Below is a small trained network, with its code and all its weights. Each question gives an input and a class and asks what happens when units are switched off, that is, made to give their printed mean instead of their output.

import numpy as np


def w(rows, s, z=0):
    codes = np.array(rows[::2]) - 128.0
    scale = np.full(codes.shape[1], s)
    scale[-1] = z or s
    return codes * scale


def f(y):
    return y / 2 * (1 + np.tanh(0.7978845608 * (y + 0.044715 * y**3)))


def log_softmax(a):
    a = a - a.max(-1, keepdims=True)
    return a - np.log(np.exp(a).sum(-1, keepdims=True))


def net(x, mask):
    res = np.array(x, float).reshape(1, 8) / 4 @ E
    y = f(res @ A[0][:, :-1].T + A[0][:, -1])
    res = res + np.where(mask, y, B[0][:, -1]) @ B[0][:, :-1]
    return log_softmax(res[-1] @ U[:, :-1].T + U[:, -1])


A, B = {}, {}
E = w([
[178,157,50,142,176,77,175,201,138,22],'x0',
[47,204,71,100,194,68,57,88,60,124],'x1',
[207,97,212,115,118,99,66,107,55,58],'x2',
[137,121,117,139,132,131,120,128,122,134],'x3',
[193,127,206,128,217,22,165,167,146,255],'x4',
[129,83,79,34,78,143,154,220,27,171],'x5',
[125,153,146,98,129,130,137,128,142,126],'x6',
[92,121,153,113,115,97,151,127,135,114],'x7',
],0.0078)
A[0] = w([
[200,67,185,137,95,142,195,175,180,168,84],'N0',
[35,182,108,101,195,115,91,87,46,158,98],'N1',
[97,138,66,158,187,104,215,147,190,254,59],'N2',
[199,150,49,144,192,82,189,169,125,68,106],'N3',
[117,82,178,129,130,117,99,83,118,254,102],'N4',
[240,94,218,102,148,71,85,103,29,90,78],'N5',
[145,90,92,58,100,101,144,197,56,217,72],'N6',
[183,110,92,139,195,32,151,202,166,84,96],'N7',
[104,103,176,116,98,161,85,80,134,201,90],'N8',
[115,86,122,117,138,149,93,56,109,200,6],'N9',
[129,171,163,225,192,64,110,37,221,142,40],'N10',
[80,174,104,110,171,39,66,127,79,124,60],'N11',
[87,94,101,99,101,139,162,177,40,163,143],'N12',
[105,212,123,125,134,101,115,146,54,155,82],'N13',
[55,152,45,156,130,187,206,122,157,178,60],'N14',
[223,130,210,119,210,9,120,172,129,212,8],'N15',
[151,109,176,170,36,203,233,145,143,100,59],'N16',
[96,106,143,212,156,153,112,74,184,103,179],'N17',
],0.007,0.0017)
B[0] = w([
[165,114,83,189,184,14,107,113,193,167,203],'N0',
[158,115,77,207,182,53,95,129,186,201,201],'N1',
[80,59,132,81,221,227,106,55,136,60,211],'N2',
[56,177,218,184,95,165,121,220,144,143,206],'N3',
[62,187,157,124,24,138,86,207,145,113,199],'N4',
[48,17,227,140,238,208,169,52,191,98,225],'N5',
[195,185,183,112,123,112,216,97,40,118,200],'N6',
[71,203,180,134,57,131,59,201,126,126,204],'N7',
[88,171,191,180,69,154,71,251,151,119,185],'N8',
[99,140,183,151,79,133,157,174,148,172,159],'N9',
[232,159,190,96,92,115,224,119,30,140,228],'N10',
[166,121,98,220,163,80,133,119,197,179,196],'N11',
[224,178,150,85,97,121,183,106,86,110,184],'N12',
[168,83,99,172,178,120,179,121,148,158,162],'N13',
[121,55,185,125,174,206,132,77,134,43,188],'N14',
[99,135,29,20,91,100,4,61,81,84,255],'N15',
[174,124,2,186,161,62,85,116,186,204,200],'N16',
[174,222,125,58,83,95,189,111,34,119,189],'N17',
],0.0069,0.0095)
U = w([
[210,168,152,111,108,116,232,122,59,148,93],'0',
[159,111,79,201,161,72,123,135,198,210,86],'1',
[51,168,169,157,81,154,105,248,147,140,98],'2',
[87,48,165,123,183,199,152,75,151,97,69],'3',
[92,134,46,86,79,127,64,94,105,94,254],'4',
],0.014,0.0069)

Each question gives the input, the list of numbers given to net, and the class t.
The units are the neurons (one row each of A and B). Each row of codes is followed by its name. A weight is (code - 128) times the scale printed after its matrix; where a second scale follows, it is the last column's (A, B and U).
mask holds one flag per neuron, in row order. A switched-off neuron (its flag False) gives its mean, the last column of its row in B, instead of its output. The means were averaged over made-up inputs and are rounded, as every weight is.
A unit's drop is (log p(t) with every unit on - log p(t) with that unit switched off) / (log p(t) with every unit on - log p(t) with every unit switched off).
The circuit of an input: a set's keep is (log p(t) with only the set's units on - log p(t) with every unit switched off) / (log p(t) with every unit on - log p(t) with every unit switched off). Starting from the 12 units with the biggest drops (on a tie, the unit counted first), units are removed one at a time, each time the one whose removal leaves the highest keep (on an exact tie, the one counted first), for as long as the keep stays at least 0.8.
circuit, biggest first: the units of the circuit, biggest drop first
unit that matters most: the unit with the biggest drop
top k neurons: the k neurons with the biggest drops, biggest first
drop when u is switched off: that unit's drop, to one decimal
input [-5,3,-7,1,-5,-2,-6,-6], class 3: circuit, biggest first => N14
input [-5,6,-8,1,6,-7,8,-3], class 3: top 3 neurons => N2, N14, N6
input [-1,6,-1,5,-6,-7,7,4], class 0: top 2 neurons => N10, N17
input [2,-7,4,0,-6,-6,2,8], class 1: top 3 neurons => N16, N15, N6
input [0,-8,7,-2,-1,-1,-7,-3], class 1: top 2 neurons => N16, N0
input [4,0,7,-5,-5,8,-7,2], class 0: top 3 neurons => N12, N6, N2
input [6,2,8,8,-7,-5,-5,-5], class 3: top 2 neurons => N5, N15
input [6,5,-5,6,-4,3,-6,-5], class 2: top 3 neurons => N3, N15, N16
input [7,4,-6,4,3,-1,2,5], class 2: top 2 neurons => N7, N3
input [2,7,-4,0,-5,-4,2,-7], class 1: top 2 neurons => N1, N15
input [-2,-1,-8,-7,-5,8,0,-1], class 0: top 4 neurons => N12, N6, N5, N15
input [7,-6,7,-8,-5,1,-2,4], class 2: top 3 neurons => N3, N2, N7
input [8,-1,-4,-7,-2,-7,0,-5], class 2: top 3 neurons => N3, N7, N6
input [-8,-8,8,4,-6,-4,-4,3], class 1: unit that matters most => N16
input [-8,-2,0,5,-7,-2,7,6], class 2: top 2 neurons => N8, N15
input [-8,4,-4,-3,6,-7,-2,5], class 2: top 2 neurons => N4, N8
input [-6,0,7,6,3,1,-8,6], class 3: top 3 neurons => N5, N7, N3
input [7,5,6,-3,-3,6,3,7], class 2: drop when N7 is switched off => 0.3
input [-2,-1,-1,-3,5,-8,-2,0], class 0: drop when N10 is switched off => 1.1
input [6,-4,-5,2,8,4,3,6], class 4: drop when N15 is switched off => 0.8
input [5,1,-6,2,4,-1,-5,6], class 3: circuit, biggest first => N2
input [2,3,8,-2,-5,-6,6,6], class 3: drop when N6 is switched off => 0.1
